Here is a tiny trained network, its code and every weight. The questions are about switching its units off for an input and a class, where a switched-off unit gives its printed mean instead of its output.

import numpy as np


def w(rows, s, z=0):
    codes = np.array(rows[::2]) - 128.0
    scale = np.full(codes.shape[1], s)
    scale[-1] = z or s
    return codes * scale


def f(y):
    return np.maximum(y, 0)


def log_softmax(a):
    a = a - a.max(-1, keepdims=True)
    return a - np.log(np.exp(a).sum(-1, keepdims=True))


def net(x, mask):
    res = np.array(x, float).reshape(1, 4) / 4 @ E
    y = f(res @ A[0][:, :-1].T + A[0][:, -1])
    res = res + np.where(mask, y, B[0][:, -1]) @ B[0][:, :-1]
    return log_softmax(res[-1] @ U[:, :-1].T + U[:, -1])


A, B = {}, {}
E = w([
[16,61,94,137],'x0',
[182,66,142,194],'x1',
[150,68,2,53],'x2',
[148,220,97,190],'x3',
],0.0096)
A[0] = w([
[42,74,119,142,127],'neuron 1',
[57,119,92,69,95],'neuron 2',
[252,174,94,190,150],'neuron 3',
[103,222,100,24,171],'neuron 4',
[51,153,101,120,66],'neuron 5',
[198,85,173,111,170],'neuron 6',
[232,156,29,219,153],'neuron 7',
[207,127,97,120,96],'neuron 8',
[186,53,150,85,163],'neuron 9',
[59,87,67,29,132],'neuron 10',
[70,47,114,121,177],'neuron 11',
[131,108,1,26,78],'neuron 12',
[196,106,190,72,165],'neuron 13',
[211,157,24,244,182],'neuron 14',
[103,46,119,164,253],'neuron 15',
[7,162,210,148,151],'neuron 16',
[158,106,77,41,82],'neuron 17',
[238,150,119,82,115],'neuron 18',
],0.0085,0.0044)
B[0] = w([
[118,45,76,130,208],'neuron 1',
[247,104,124,72,196],'neuron 2',
[144,66,98,186,248],'neuron 3',
[162,184,109,90,231],'neuron 4',
[89,60,96,46,167],'neuron 5',
[231,107,142,76,200],'neuron 6',
[47,72,87,190,238],'neuron 7',
[49,83,61,88,174],'neuron 8',
[170,77,154,49,204],'neuron 9',
[172,124,133,139,247],'neuron 10',
[195,42,95,155,224],'neuron 11',
[133,187,224,200,254],'neuron 12',
[174,146,135,116,203],'neuron 13',
[99,142,98,254,247],'neuron 14',
[179,87,104,178,237],'neuron 15',
[93,173,96,204,253],'neuron 16',
[138,216,171,116,200],'neuron 17',
[172,105,81,93,207],'neuron 18',
],0.0082,0.0075)
U = w([
[63,105,160,54,2],'0',
[97,117,156,239,157],'1',
[137,41,4,110,145],'2',
[197,139,212,66,172],'3',
[114,135,71,104,15],'4',
[40,189,99,100,213],'5',
],0.011,0.005)

Each question gives the input, the list of numbers given to net, and the class t.
The units are the neurons (one row each of A and B). Each row of codes is followed by its name. A weight is (code - 128) times the scale printed after its matrix; where a second scale follows, it is the last column's (A, B and U).
mask holds one flag per neuron, in row order. A switched-off neuron (its flag False) gives its mean, the last column of its row in B, instead of its output. The means were averaged over made-up inputs and are rounded, as every weight is.
A unit's drop is (log p(t) with every unit on - log p(t) with that unit switched off) / (log p(t) with every unit on - log p(t) with every unit switched off).
The circuit of an input: a set's keep is (log p(t) with only the set's units on - log p(t) with every unit switched off) / (log p(t) with every unit on - log p(t) with every unit switched off). Starting from the 12 units with the biggest drops (on a tie, the unit counted first), units are removed one at a time, each time the one whose removal leaves the highest keep (on an exact tie, the one counted first), for as long as the keep stays at least 0.8.
units of the circuit, in order: the units of the circuit, biggest drop first
most important unit: the unit with the biggest drop
k most important neurons: the k neurons with the biggest drops, biggest first
drop when u is switched off: that unit's drop, to one decimal
input [-2,-1,5,7], class 1: most important unit : neuron 14
input [1,-1,6,8], class 1: units of the circuit, in order : [neuron 12; neuron 14]
input [1,-5,-1,-7], class 3: units of the circuit, in order : [neuron 7; neuron 14]
input [0,4,-5,-3], class 3: units of the circuit, in order : [neuron 14; neuron 7]
input [8,2,-3,2], class 2: 3 most important neurons : [neuron 12; neuron 1; neuron 14]
input [5,-3,8,-8], class 3: 2 most important neurons : [neuron 12; neuron 17]
input [5,-2,8,7], class 1: 2 most important neurons : [neuron 12; neuron 14]
input [-8,2,-1,1], class 2: 2 most important neurons : [neuron 12; neuron 18]
input [-8,-2,2,5], class 2: 2 most important neurons : [neuron 18; neuron 12]
input [-3,-4,6,-6], class 3: drop when neuron 6 is switched off : 0.0
input [3,-2,7,-2], class 3: drop when neuron 17 is switched off : 0.1
input [-2,2,-2,-2], class 3: drop when neuron 14 is switched off : 0.2
